Each row is shifted at random along 5 fixed directions that mean nothing.
Known rows, with every way that one mark hangs from another:
V(C(S(G)) H(W Z)): [ 0.20  0.24 -2.81 -4.78 -1.54 -0.30 -3.01 -3.53  2.29  3.15  2.81 -1.71
  0.55 -0.27  1.88 -3.23 -0.84  2.34  1.72  1.96 -0.05 -2.30 -1.94  4.57
 -1.94 -2.12  1.27  0.30 -0.61 -1.69 -0.84  1.24 -0.64  2.34 -1.32  0.55
  0.07  0.16 -1.36 -1.69  1.06]
V(H(S(G(P Y)) W Z)): [-1.93  1.80 -0.49  0.50  0.03 -0.38 -1.43 -1.20 -0.24 -0.51  0.37 -0.40
  0.77  0.00 -0.59 -0.85  1.18 -1.49  0.60  1.21 -0.88  0.13  1.09 -0.43
 -0.91 -0.11  1.92  0.82  2.20  1.38 -1.94 -0.96  0.54  0.75  0.09 -1.97
 -0.34 -1.45 -0.50 -0.07 -1.28]
T(M(G(P(C(S)))) W): [-1.03 -0.05 -0.11  0.54 -0.15  0.74  1.65  1.83  0.67 -0.90 -0.61  1.44
  0.07 -0.44 -1.44 -0.58  0.84 -1.82 -1.32  0.41  0.37  1.43  2.41 -1.66
  0.23 -1.33  0.41  0.39  0.46  0.25 -0.26 -0.28 -0.79 -0.98  1.19 -1.58
 -0.19 -0.09  0.29  1.72  1.49]
S(G(P T Y) H V(C)): [-0.62  2.33  0.66 -0.89 -0.28 -2.33  0.22 -3.09  0.59  0.32  0.56 -2.47
 -0.70  0.53  2.12  0.37 -1.20  1.06 -0.58 -0.10  0.23 -0.92 -3.04  1.50
 -1.34  1.45  1.90  0.26  0.39  0.72 -0.93 -0.73  0.28 -0.01 -1.08  0.52
  0.92 -1.56 -2.46 -3.32 -0.61]
M(P(C(S) G(T) Z)): [-1.08  1.22  1.07 -0.90 -2.06 -0.65 -4.05 -0.14  1.87 -1.36 -1.07  0.40
 -0.50 -2.88 -0.55 -3.02 -0.47 -3.12 -2.71  0.54  0.19  2.27 -1.18 -1.34
 -1.28 -0.11  2.58  0.57  1.21  1.52 -3.06 -1.31 -1.84  0.67 -0.99  1.81
 -3.66 -0.15 -2.74  1.56  0.09]
V(H(W(S T))): [-1.34  0.05  2.39  2.14  0.88 -0.62 -2.57  0.03  0.24 -3.66 -0.61  0.48
  1.69 -1.09  0.52 -0.01 -2.66 -3.23 -0.34 -1.55  0.32  1.07  0.07 -1.08
 -1.01  2.83  0.78  0.31  2.71  4.11 -1.01 -2.41 -1.91  1.27  0.19  3.82
 -2.43  0.64 -0.90  2.52 -3.96]
H(S Z(V)): [-1.92  1.12  2.17  3.39 -0.27  0.29 -4.59  2.24  2.31 -4.16 -1.68  0.16
  0.61 -1.87 -0.32 -1.15  0.07 -3.63 -2.47 -1.27 -1.61  2.38  0.92 -4.16
 -0.55  1.24  0.03 -0.06  1.41  4.59 -2.42 -1.55 -3.24 -0.88  0.53 -0.67
 -4.33 -0.77 -1.67  3.35 -2.73]
P(C G(T(W))): [-1.72  1.50  0.42 -0.95 -2.04 -1.97 -3.20 -1.00  2.24 -1.77 -0.73  0.17
 -0.55 -2.46  0.65 -3.45  0.00 -2.10 -3.32  0.91  0.65  1.70  0.41 -1.08
 -1.65  0.65  3.24  0.95  1.30  1.16 -3.33 -2.15 -1.16  1.65 -0.52  2.38
 -2.57 -0.24 -2.98  1.88 -0.38]
G(P(Z(V(H(S)))) Y): [ 0.79  0.68 -3.18 -2.26 -1.64 -0.52 -0.80 -1.72  0.77  2.02  1.90 -1.95
 -0.81  0.49  0.55 -2.01  0.65  3.99 -0.05  0.30 -0.96 -1.33 -0.31  0.75
  0.87 -3.22 -0.08  0.07 -0.96 -3.76 -1.52  2.40  1.52  1.76 -1.82  0.11
  0.57 -0.45 -0.19 -0.77  1.46]
H(M S(G(P)) Z): [ 1.25 -2.51  2.39  2.39  3.86  1.94  5.29  0.62 -4.34  2.32  0.28  2.95
  1.07  3.25  0.39  5.22  1.63 -0.39  3.04 -0.21  0.80 -0.40  0.81  0.65
  1.02  2.02 -2.32 -1.11 -0.52  0.27  3.68  0.18  3.99 -3.83  2.21 -2.14
  0.40 -0.56  4.08 -2.29 -0.66]
Z(V(C(S(G H(W))))): [ 0.29 -1.23  2.28  0.69  2.09  0.48  3.50 -0.76  0.29  1.46  0.19  0.53
  0.19  1.96  2.55  3.39 -0.16  0.54  1.95 -1.33  0.94 -1.02 -2.48  2.48
 -1.11  2.31 -2.12 -1.24 -1.49  2.13  2.79  0.51  0.52 -2.13  0.43 -1.28
  2.56  0.77  0.42 -3.81 -0.48]
G(T(M W(S(H))) Y): [-0.82  0.54 -1.26  2.04  0.34 -0.36  4.15  1.85  0.44 -0.96  0.02  0.86
  0.06 -0.27 -1.05 -0.07  1.29 -0.61 -0.91 -0.17  0.25  1.31  2.89 -1.55
  1.19 -0.68  0.62  1.05  0.59 -0.45 -0.53 -1.04  0.20 -0.96  0.61 -1.66
  0.33 -0.92  0.46  1.36  0.81]
W(S(V) T Y): [ 1.01 -0.02 -2.39 -1.73 -2.66 -0.12 -4.72  0.35  3.86 -0.86  1.11 -3.24
 -0.32 -2.05  0.25 -3.83 -1.96  1.63  0.04 -0.73 -2.19 -1.03 -0.50  0.84
 -0.20 -2.42 -0.13  0.24 -1.84 -0.59 -1.78  1.82 -3.90  2.67 -1.15  1.20
 -0.73  0.37 -2.11  2.26 -0.73]
C(S(H(W(Y) Z))): [-2.16 -0.24  2.20  5.01  2.06  1.30  1.60  2.81 -1.80 -3.22 -2.03  2.04
  1.38  0.09 -1.65  3.20  0.16 -3.80  1.04 -0.82 -0.39  1.53  3.18 -3.34
  1.05  2.66 -1.42  0.32  2.13  3.42  1.13 -2.17  0.02 -1.33  1.74 -1.72
  0.61  0.27  1.85  2.33 -2.20]
W(M S(V(H(Z))) Y): [ 0.32 -1.32  0.80  1.04  2.11  0.53  0.78 -0.42  0.60 -0.73 -0.24 -0.14
  1.05  0.67  2.23  1.98 -2.76 -0.08  2.95 -1.56  0.40 -1.23 -1.87  2.79
 -0.88  2.89 -1.14 -0.17  0.16  2.54  2.46 -0.77 -1.98 -0.46 -0.72 -0.10
  1.26 -0.54 -0.08 -2.30 -1.69]
W(M(G(Y)) S T): [ 3.92 -3.98  0.47  0.78  2.53  1.28  4.59  1.57 -3.38  2.56  2.23  1.04
  0.46  2.91 -0.44  2.88  0.85  3.06  2.69 -2.12  0.60 -1.80  0.94  1.02
  2.82 -0.23 -3.60 -1.43 -2.85 -2.90  3.76  1.98  2.59 -1.22  1.35  2.11
  1.59  1.81  4.71  0.52 -0.29]
P(C(S) G(T)): [ 2.39 -2.01 -0.35 -0.79 -1.47  1.45 -0.96  3.66  0.89  2.11  1.29 -0.01
 -0.79 -0.82 -2.42 -1.65  1.44  2.54 -0.29 -0.45 -2.03  0.06  0.74 -1.73
  2.13 -3.74 -3.51 -1.28 -4.08 -2.32 -0.27  3.71 -0.28 -0.79  0.78  0.49
 -2.17  2.96  1.96  4.14  1.25]
C(P(G Z(V))): [-0.32  0.78 -1.29 -1.22 -1.69  0.38  0.39  0.04  2.28  0.59 -1.71 -0.01
 -1.65 -1.61  0.89 -2.15  1.18 -0.92 -2.04  1.55  0.22  0.89 -0.36  1.16
 -1.37 -0.87  1.55  0.63 -0.83 -0.21 -0.45 -0.32 -2.22 -0.90 -0.78 -3.24
  0.20 -1.46 -2.94 -2.44  2.71]
W(M(G P(Z)) S(V(H)) Y): [ 0.51 -0.90  0.63  2.28  2.86  1.62  5.44  1.62 -0.95 -0.06 -1.56  1.34
  0.30  0.57 -0.13  2.62  0.96 -2.47  2.16 -0.63  1.01  0.63 -0.04  2.55
 -0.41  2.29 -0.18  0.16  0.99  2.32  3.42 -1.74 -2.04 -2.94  0.05 -5.15
  3.58 -1.55  0.39 -3.71  0.86]
M(G(T(W)) P(C(S(V)) Z)): [-0.80  0.45  1.24 -0.75 -0.68 -0.91 -0.55 -1.49  1.02 -0.19 -0.28  0.13
 -0.56 -0.59  1.04 -0.87  0.05 -2.01 -1.13 -0.67  1.25  0.97 -1.59  0.60
 -1.47  0.96  2.03 -0.06  0.75  1.06 -0.92 -0.66  0.64  0.41 -0.76  0.67
 -0.02 -0.39 -1.96 -1.49  0.07]
G(P(C(S) Z(V(H(M)))) Y): [-2.09  0.59  3.38  3.90  1.45  0.68  0.27  2.89  1.28 -3.52 -3.20  1.19
  0.18 -0.62 -0.98  2.27 -0.74 -3.16 -0.32 -1.46 -0.47  2.19 -0.61 -2.74
 -0.78  2.02 -0.86 -0.10  1.54  5.06 -0.08 -1.72 -2.68 -1.94  0.23 -2.93
 -1.09 -0.19 -0.97 -0.10 -1.42]
H(M W(S T)): [-0.17 -0.80  1.79  0.24  0.62 -0.35 -4.40 -0.56  2.01 -2.45  0.43 -0.13
  1.63 -0.93  1.67 -1.08 -2.88 -2.25  0.88 -1.15  0.16  0.00 -1.26  0.92
 -2.07  1.89  0.76  0.10  1.06  3.87 -0.76 -1.04 -2.81  1.63  0.27  3.29
 -3.22  0.09 -1.49  1.66 -4.02]
M(G(P(Z(V)) T Y)): [-1.14  1.15  3.43  4.38  1.44 -0.97  2.62  1.15 -1.52 -2.67 -1.88  0.87
 -0.57  0.33 -0.61  1.76  2.34 -3.36 -2.82 -1.65  0.48  2.49  1.08 -3.51
  0.31  2.74  1.61  0.08  2.02  2.65 -0.90 -3.14  0.98 -2.19  0.82 -1.37
 -0.94 -1.70 -0.63 -0.56 -1.70]
P(C G(T Y) Z): [ 0.12 -0.89  2.93  1.45  0.77 -1.04  1.68 -0.01 -1.42  0.30 -0.90  1.67
 -0.79  0.10  0.93  1.52  0.93 -0.87 -1.16 -0.66  1.36  1.03 -0.51 -1.09
  0.32  2.61  0.34 -0.40  0.03  0.27 -0.02 -1.63  2.95 -0.96 -0.09  2.26
 -0.93  0.49  0.45 -0.41 -0.79]
V(C(P S(H(W(T))))): [-0.74 -0.62  1.16  1.18  0.59  1.46  0.04  2.07 -1.22 -1.62 -1.02  0.44
  0.92 -0.15 -2.16  1.71 -2.07 -1.10  1.25 -0.38 -0.57  0.11  1.31 -1.51
  0.77 -0.32 -1.92 -0.19  0.33  1.15  1.37  0.26 -1.20 -0.03  1.56  0.44
  0.41  2.10  1.23  2.36 -0.77]
C(P(Z(V)) S(G H(M W))): [-1.42  0.50 -0.55  1.29  0.89  1.59  4.58  1.00 -2.75  0.45 -2.46  3.05
 -0.21  1.08 -1.96  3.48  2.20 -1.25  0.91  2.01  0.84  0.68  1.15 -0.61
  0.39  0.61 -0.66  0.46  0.39 -0.25  2.35 -0.43  1.61 -2.09  1.31 -4.92
  2.99 -0.19  1.97 -2.63  2.71]
H(M(P(Z)) S W(T Y)): [ 0.13 -1.21 -0.34  0.47  1.33  0.87  0.30 -0.06 -2.30 -0.28 -0.07  1.47
  1.05  0.64 -0.92  1.26  0.73 -1.34  2.57  0.71  0.60 -0.16  2.26  0.50
  0.18  0.50  0.61  0.37  1.74 -0.49  1.00 -0.95  1.82  1.33  0.86 -0.73
  1.33 -0.16  1.86  0.25 -1.13]
M(G(T Y) P(C(S(H(Z))))): [ 1.23 -0.16  1.60 -1.21  0.38 -0.65 -3.37 -1.17  2.62  1.29  1.70 -1.98
  0.32  0.00  2.14 -1.01 -2.10  0.02  0.99 -1.97  0.00 -0.83 -4.48  2.09
 -1.62  0.26 -0.26 -1.00 -1.10  2.56 -0.60  1.53 -1.63 -0.06 -1.65  2.37
 -1.86 -0.24 -1.98 -0.85 -1.78]
G(P(C(S) Z) T Y): [ 0.96 -1.96  2.46  0.48  0.90 -0.10  2.34 -0.56 -0.91  1.18  0.92  0.13
 -0.40  1.12  1.30  1.79 -1.04  0.94  1.07 -1.89  0.62 -0.28 -0.97  0.16
  0.88  0.46 -0.95 -0.67 -1.12 -0.89  0.63  0.54  3.01 -0.54 -0.07  2.38
 -0.70  0.59  0.70 -1.09 -1.04]
Z(V(C(S(G)) H(M))): [ 0.73 -0.80  0.67 -0.44  1.11  0.88  2.67  0.20  0.97  1.73  0.55  0.69
  0.29  1.26  1.31  1.73  0.43  1.21  1.30  0.07  0.63 -0.62 -1.73  2.59
 -1.09  0.49 -1.33 -0.71 -1.11  0.80  2.04  0.04 -1.20 -1.88  0.32 -2.61
  1.10  0.41  0.21 -3.14  1.17]
H(M(G(P)) W(S(V) T Y)): [ 0.04  0.53 -1.80 -0.95 -0.66  0.45 -2.35  0.20  0.84 -0.98  0.56 -1.04
  0.54 -0.46 -1.82 -1.83  0.55 -0.60  1.77  0.71 -1.31 -0.76  0.72  1.09
 -1.01 -1.57  1.37  0.71  0.37  0.58 -0.65  0.41 -2.74  1.89  0.54 -2.50
  0.95 -0.69 -0.49  0.49 -0.76]
C(P(Z) S(G(T) H)): [ 0.40  1.06 -3.34 -3.13 -2.38  0.04  1.11 -1.68 -0.51  3.06  0.75 -0.29
 -1.00 -0.78 -0.52 -1.69  0.20  1.67 -0.75  2.52  0.33 -0.40 -0.64  1.52
  0.66 -2.61  1.29  1.00 -1.18 -4.12 -0.58  1.07  1.22  0.24 -1.01  0.08
  0.06 -0.42 -0.42 -1.55  3.79]
V(C H(M Z)): [-0.36  0.20 -0.78 -0.55  0.94  0.49  0.48 -0.12  0.46  0.51  0.26  0.73
  0.97 -0.32  0.81 -0.54  0.12 -0.52  0.82  1.88  0.70  0.05  0.93  2.01
 -1.09  0.26  1.11  0.80  1.61  0.42  0.66 -2.10 -2.01 -0.85  0.26 -2.42
 -0.94 -1.34 -0.66 -0.95  0.78]
C(P S(G(T Y) H(Z) V)): [-0.87  1.37 -0.39  0.74 -0.51  0.48  3.31  0.30  0.02  1.07 -0.56 -0.18
 -0.85  0.20 -0.47  1.11  1.23 -0.67  0.52  0.84 -0.35  0.19 -0.48  0.41
 -0.24 -0.17  0.67  0.65 -0.68  0.21  0.51 -0.32 -0.11 -2.14  0.25 -4.72
  1.35 -1.55 -1.04 -3.36  1.74]

Rows:
[-0.33  1.50 -0.06  0.29 -0.80 -2.09 -2.21 -0.69  1.28 -2.00 -0.39 -1.31
 -0.61 -0.42  0.88 -1.12 -0.64  0.11 -3.02 -1.12  0.34  0.70 -0.61 -2.17
 -0.03  0.32  1.52  0.07  1.13 -0.03 -2.14 -0.56  0.56  1.24 -1.18  2.40
 -1.30 -1.14 -1.66  0.91 -0.86]
G(T(M(P(Z(V)))) Y)
[ 0.48  1.54 -1.73 -1.36 -1.40 -0.72 -1.52  0.96  3.37  0.73 -0.19 -2.92
 -1.35 -1.38 -0.53 -2.50  0.78  1.07 -1.35  0.52 -1.55 -0.14 -1.45  0.46
 -0.69 -2.28  0.73 -0.15 -1.36 -0.19 -1.30  1.44 -2.03 -0.50 -0.88 -3.39
  0.28 -1.09 -2.18 -0.42  1.38]
S(G(T(M(P(Z))) Y) V(C))
[-0.99  0.42 -0.52 -0.45 -1.22  0.99 -1.02  0.89  0.45  0.01 -1.31  0.22
 -0.41 -0.77 -1.18 -0.26 -0.29 -0.57  0.22  0.77 -0.80  0.05 -0.79 -0.15
 -0.47 -0.66 -0.92 -0.13 -0.32  0.63  0.32  1.44 -0.43  0.36 -0.31 -1.52
  1.05  1.25 -0.23 -0.14  1.01]
C(P(G Z) S(V(H(W))))
[ 0.65 -0.58  1.24  1.33  1.33  0.27  1.08  1.89 -0.64 -1.05 -2.39  0.42
 -0.74  0.02 -1.37  1.40  0.70 -0.58 -0.31 -0.91  0.19  0.51 -0.24 -0.78
  0.18  0.98 -0.70 -0.69 -0.26  1.00  1.42 -0.60 -1.21 -1.10  0.15 -1.55
  1.49  0.44  0.36 -0.55  0.18]
W(M(P(G(Y) Z(V(C)))) T)
[-1.03  1.72 -1.71 -1.44 -0.15 -1.90 -0.07 -3.26  0.30 -0.16  0.20  0.15
 -0.22  0.23  1.80 -1.42  1.37 -0.02 -0.84  1.37  1.99 -0.46 -0.56  2.00
 -1.72  1.53  3.43  1.25  2.30 -0.32 -0.73 -2.56  0.06  1.80 -1.45 -0.33
  1.67 -1.83 -1.71 -3.11  0.67]
P(Z(V(H(W(M(G(Y)))))))
[-0.29 -1.00  0.77 -0.19  0.70  0.37 -1.43 -0.82  1.10 -0.50  0.62 -0.16
  0.76  0.37  1.23 -0.21 -0.44  0.07  1.40 -1.00 -0.26 -0.64 -0.27  1.02
 -0.93  0.21 -0.42 -0.47 -0.10  1.14  0.17  0.16 -0.78  0.55  0.33 -0.06
 -0.32  0.22 -0.23 -0.21 -1.50]
H(W(S) Z(V(C)))
[-0.98 -0.58  3.89  3.13  2.53  0.71  4.28  0.04 -3.26 -0.22 -1.80  2.02
  0.07  1.55  0.43  4.83  0.75 -2.23  0.52 -0.73  0.74  0.97 -0.35 -0.82
  0.31  3.52 -0.68 -0.77  1.00  1.96  2.12 -1.65  3.01 -3.40  1.33 -1.79
  1.08 -0.38  1.65 -2.77 -0.83]
H(S(G(P(Z)) V(C)))
[ 0.77 -1.12  1.63  1.84  0.40 -0.26  0.06  2.33  0.47 -0.55 -0.16 -0.03
 -0.23 -0.29 -0.25 -0.25  0.59 -0.30 -1.56 -1.61 -0.69  0.83  1.05 -1.96
  0.76  0.46 -1.73 -1.05 -1.39  1.13 -0.23  0.90  0.69 -0.72  0.89  1.70
 -1.38  1.41  0.67  3.16 -1.60]
P(G(T(W)))
[ 1.65 -0.73  0.10 -1.71 -0.42 -0.72 -3.29 -0.95  3.56  0.85  1.06 -4.16
 -0.91  0.25  2.59 -1.46 -2.51  3.69  0.24 -2.28 -1.59 -2.03 -3.26  1.61
 -0.50 -1.57 -1.99 -1.47 -2.83 -0.07 -0.41  3.40 -1.11  1.11 -1.71  1.77
 -0.06  0.40 -1.83 -0.52 -1.30]
G(P(Z(V(C))) Y)
[ 0.18 -1.16  1.06 -0.03  1.14  0.01  0.65 -0.96 -2.29 -1.14 -1.09  0.94
  0.57  0.36 -0.54  2.08 -2.50 -0.43  1.61 -0.35  0.90 -0.55 -0.28  0.62
  0.26  1.82  0.26  0.26  0.42  0.13  1.24 -1.27 -0.12  0.75  0.32  2.87
  1.02  0.61  1.28 -0.25 -0.87]
W(M S(G(P(C))) T Y)
[-1.30  2.01 -0.33 -0.17 -0.97 -0.54  0.27 -1.52  0.41 -0.49 -0.13 -0.18
  0.00 -0.76  0.81 -0.65 -0.86 -1.59 -1.65  1.05  0.40  0.88 -0.45 -0.05
 -0.63  0.48  1.87  1.10  1.18  0.74 -1.28 -1.24 -1.04 -0.64 -0.42  0.32
 -0.94 -1.61 -1.86 -0.92  0.75]
C(S(G(P) H))
[-2.02  0.48  2.92  1.67 -0.39 -0.34 -1.36 -0.03  0.16 -2.10 -2.23  1.84
  0.00 -1.62  0.56  0.58 -0.90 -3.77 -2.38  0.07  0.94  2.27 -0.59 -2.17
 -0.64  2.90  1.11  0.31  1.52  2.66 -1.15 -2.64 -0.08 -0.83  0.00  2.10
 -2.45  0.20 -1.01  0.81 -0.70]
P(C(S(G)) Z)
[ 1.74 -0.98 -1.68 -1.99  0.24 -0.51 -2.56 -0.84  1.22  0.64  1.59 -1.90
  0.30  1.01  1.70 -0.75 -1.85  4.34  1.12 -1.01 -0.48 -2.59 -1.41  1.60
  0.08 -0.66 -2.72 -1.02 -1.81 -0.95  1.03  2.91 -0.65  1.97 -0.87  2.75
  0.83  1.48  0.61  0.83 -0.90]
Z(V(H(W(M))))
[-0.85  2.52 -1.49 -0.59 -1.57 -1.28 -0.63 -1.37  1.33 -0.01 -0.45 -1.07
 -0.83 -1.03  1.62 -1.19  0.15 -0.01 -2.27  1.41  0.05  0.20 -1.03  0.33
 -0.79  0.89  1.33  0.78  0.16  0.24 -1.03 -0.59 -1.24 -0.55 -0.98 -0.69
  0.28 -1.61 -2.30 -1.24  1.25]
S(G H V)
[-0.41  0.67 -3.17 -0.84 -0.39  1.38  0.94  2.48  1.49  0.45  0.49  0.14
  0.41 -1.30 -2.19 -2.67  2.83  0.11  0.76  3.17 -1.11  0.41  4.08  0.85
 -0.26 -3.24  0.58  1.31  0.76 -0.95 -0.14 -0.67 -3.49 -0.38  1.39 -6.52
  0.41 -0.66 -0.30  1.42  2.26]
V(C H(M W))
[ 3.17 -2.59 -1.98 -1.81  1.27  0.94  3.64 -0.33  0.36  2.39  1.51 -1.11
 -0.18  0.93  2.01 -0.01 -0.65  2.13  2.92 -0.10  0.96 -2.02  0.83  4.80
  0.01 -0.82 -0.48  0.10 -1.81 -2.35  3.15  0.56 -1.38 -0.13 -0.05 -1.42
  3.03 -0.98 -0.16 -2.72  1.01]
W(M(P) T Y)
[-1.55  2.39  1.26  3.10  0.02 -1.31 -1.51  0.98 -2.02 -3.10 -1.58 -0.79
  0.12  0.01 -1.69  1.50 -0.89 -0.96 -2.76 -0.62 -1.13  1.13  1.18 -5.15
  1.77  1.40 -0.74  0.02  1.60  1.36 -1.58 -0.40  1.12 -0.13  0.40  2.73
 -0.63  0.09  0.86  3.81 -1.74]
S(G(P Y) H)
[-0.88 -0.72  3.30  3.68  0.84  1.43  4.89  3.07 -3.32 -1.54 -1.59  3.48
  0.07  0.27 -2.33  2.91  1.76 -3.69 -1.35 -0.15  0.81  2.74  3.29 -3.56
  1.44  1.45 -0.14  0.23  1.13  0.80  1.03 -2.57  1.46 -2.84  2.72 -1.17
 -0.97  0.56  1.64  1.06  0.26]
C(P(G(T)) S)
[ 2.15 -2.93  4.16  2.12  2.36  0.28  2.25  1.32 -1.43  1.26 -0.43  0.01
 -0.46  1.79  1.61  3.68 -1.44  0.67  0.94 -3.04  0.29 -0.65 -2.35  0.07
  0.81  2.42 -3.44 -2.18 -2.51  1.33  2.67  1.72  3.15 -1.89  0.32  2.99
  0.09  1.70  1.65 -0.73 -2.37]
C(P(G(T Y) Z))
[ 1.76 -2.68  1.74  0.75  3.57  1.06  0.43 -0.20 -3.03  2.05  1.60  2.21
  2.18  2.62  0.66  3.07  0.32  0.11  3.84 -0.81  1.07 -1.59 -1.04  2.09
 -0.28  2.23 -2.03 -1.45  0.15  1.47  2.96  0.48  2.40 -0.70  0.99  1.45
 -0.47  1.21  3.67 -0.58 -2.65]
V(H(M(G) S W(T) Z))
[ 0.63 -0.67  0.54 -1.56 -0.47 -0.11 -1.41 -1.63  1.02  0.35  0.73 -1.04
 -0.19  0.40  1.94 -0.21 -1.73  1.19 -0.33 -1.29  0.52 -0.51 -1.79  0.95
 -0.28 -0.40 -0.51 -0.82 -0.44 -0.88  0.10  1.04  0.39  0.89 -0.99  2.42
  0.05  0.51 -0.86 -0.87  0.12]
M(P(Z(V(C(S)))))
